Below is a small trained network, with its code and all its weights. Each question gives an input and a class and asks what happens when units are switched off, that is, made to give their printed mean instead of their output.

import numpy as np


def w(rows, s, z=0):
    codes = np.array(rows[::2]) - 128.0
    scale = np.full(codes.shape[1], s)
    scale[-1] = z or s
    return codes * scale


def f(y):
    return np.maximum(y, 0)


def log_softmax(a):
    a = a - a.max(-1, keepdims=True)
    return a - np.log(np.exp(a).sum(-1, keepdims=True))


def net(x, mask):
    res = np.array(x, float).reshape(1, 6) / 4 @ E
    y = f(res @ A[0][:, :-1].T + A[0][:, -1])
    res = res + np.where(mask, y, B[0][:, -1]) @ B[0][:, :-1]
    return log_softmax(res[-1] @ U[:, :-1].T + U[:, -1])


A, B = {}, {}
E = w([
[105,176,238,142,119],'x0',
[155,155,148,148,3],'x1',
[201,82,184,92,85],'x2',
[57,151,100,45,124],'x3',
[237,237,121,136,212],'x4',
[152,68,193,55,151],'x5',
],0.0074)
A[0] = w([
[81,180,105,103,136,98],'n1',
[185,159,118,81,140,199],'n2',
[171,161,208,185,171,153],'n3',
[158,86,155,146,126,113],'n4',
[128,111,131,46,112,222],'n5',
[181,172,200,171,156,167],'n6',
[198,160,117,144,28,134],'n7',
[122,83,192,211,110,201],'n8',
[108,168,159,79,61,173],'n9',
[183,156,88,82,137,211],'n10',
[136,94,143,9,91,243],'n11',
[134,140,144,171,79,50],'n12',
[113,164,65,175,193,197],'n13',
[152,57,132,111,111,77],'n14',
[165,142,65,113,179,251],'n15',
[147,148,155,127,167,174],'n16',
],0.011,0.0028)
B[0] = w([
[97,147,142,114,171,176],'n1',
[125,90,147,117,161,212],'n2',
[186,77,112,78,79,246],'n3',
[159,167,141,135,122,179],'n4',
[60,66,195,107,188,209],'n5',
[155,77,129,98,104,251],'n6',
[147,194,95,185,132,253],'n7',
[186,124,114,131,111,229],'n8',
[57,136,124,139,153,207],'n9',
[108,117,182,108,189,212],'n10',
[78,100,179,126,182,253],'n11',
[119,139,103,166,102,179],'n12',
[58,145,120,175,161,248],'n13',
[99,180,149,162,178,195],'n14',
[18,130,192,146,245,238],'n15',
[127,116,116,122,118,191],'n16',
],0.012,0.0071)
U = w([
[134,177,31,158,15,158],'0',
[83,45,160,50,137,218],'1',
[64,249,119,194,165,121],'2',
[162,101,123,73,68,5],'3',
],0.011,0.002)

Each question gives the input, the list of numbers given to net, and the class t.
The units are the neurons (one row each of A and B). Each row of codes is followed by its name. A weight is (code - 128) times the scale printed after its matrix; where a second scale follows, it is the last column's (A, B and U).
mask holds one flag per neuron, in row order. A switched-off neuron (its flag False) gives its mean, the last column of its row in B, instead of its output. The means were averaged over made-up inputs and are rounded, as every weight is.
A unit's drop is (log p(t) with every unit on - log p(t) with that unit switched off) / (log p(t) with every unit on - log p(t) with every unit switched off).
The circuit of an input: a set's keep is (log p(t) with only the set's units on - log p(t) with every unit switched off) / (log p(t) with every unit on - log p(t) with every unit switched off). Starting from the 12 units with the biggest drops (on a tie, the unit counted first), units are removed one at a time, each time the one whose removal leaves the highest keep (on an exact tie, the one counted first), for as long as the keep stays at least 0.8.
units of the circuit, in order: the units of the circuit, biggest drop first
top k neurons: the k neurons with the biggest drops, biggest first
drop of u: that unit's drop, to one decimal
input [4,7,7,1,-1,-1], class 2: units of the circuit, in order => [n7]
input [0,7,8,0,-2,-5], class 0: top 3 neurons => [n15 n13 n10]
input [-2,1,1,-4,-5,1], class 2: top 2 neurons => [n3 n6]
input [-2,-5,7,-4,5,-7], class 1: top 2 neurons => [n3 n6]
input [-2,-1,4,-4,2,-2], class 3: top 2 neurons => [n11 n5]
input [6,8,-1,3,7,-8], class 0: top 3 neurons => [n3 n15 n6]
input [8,8,5,7,5,-1], class 1: top 2 neurons => [n6 n3]
input [-6,8,1,-8,-4,4], class 2: top 2 neurons => [n14 n3]
input [0,8,3,-8,4,6], class 3: top 2 neurons => [n6 n3]
input [7,7,4,8,-6,-3], class 2: drop of n7 => 0.3
input [3,3,-5,-3,1,-7], class 0: drop of n11 => 0.2
input [-5,-7,2,-6,7,-1], class 1: drop of n3 => 0.2
input [1,6,7,-6,6,3], class 3: drop of n6 => 0.1
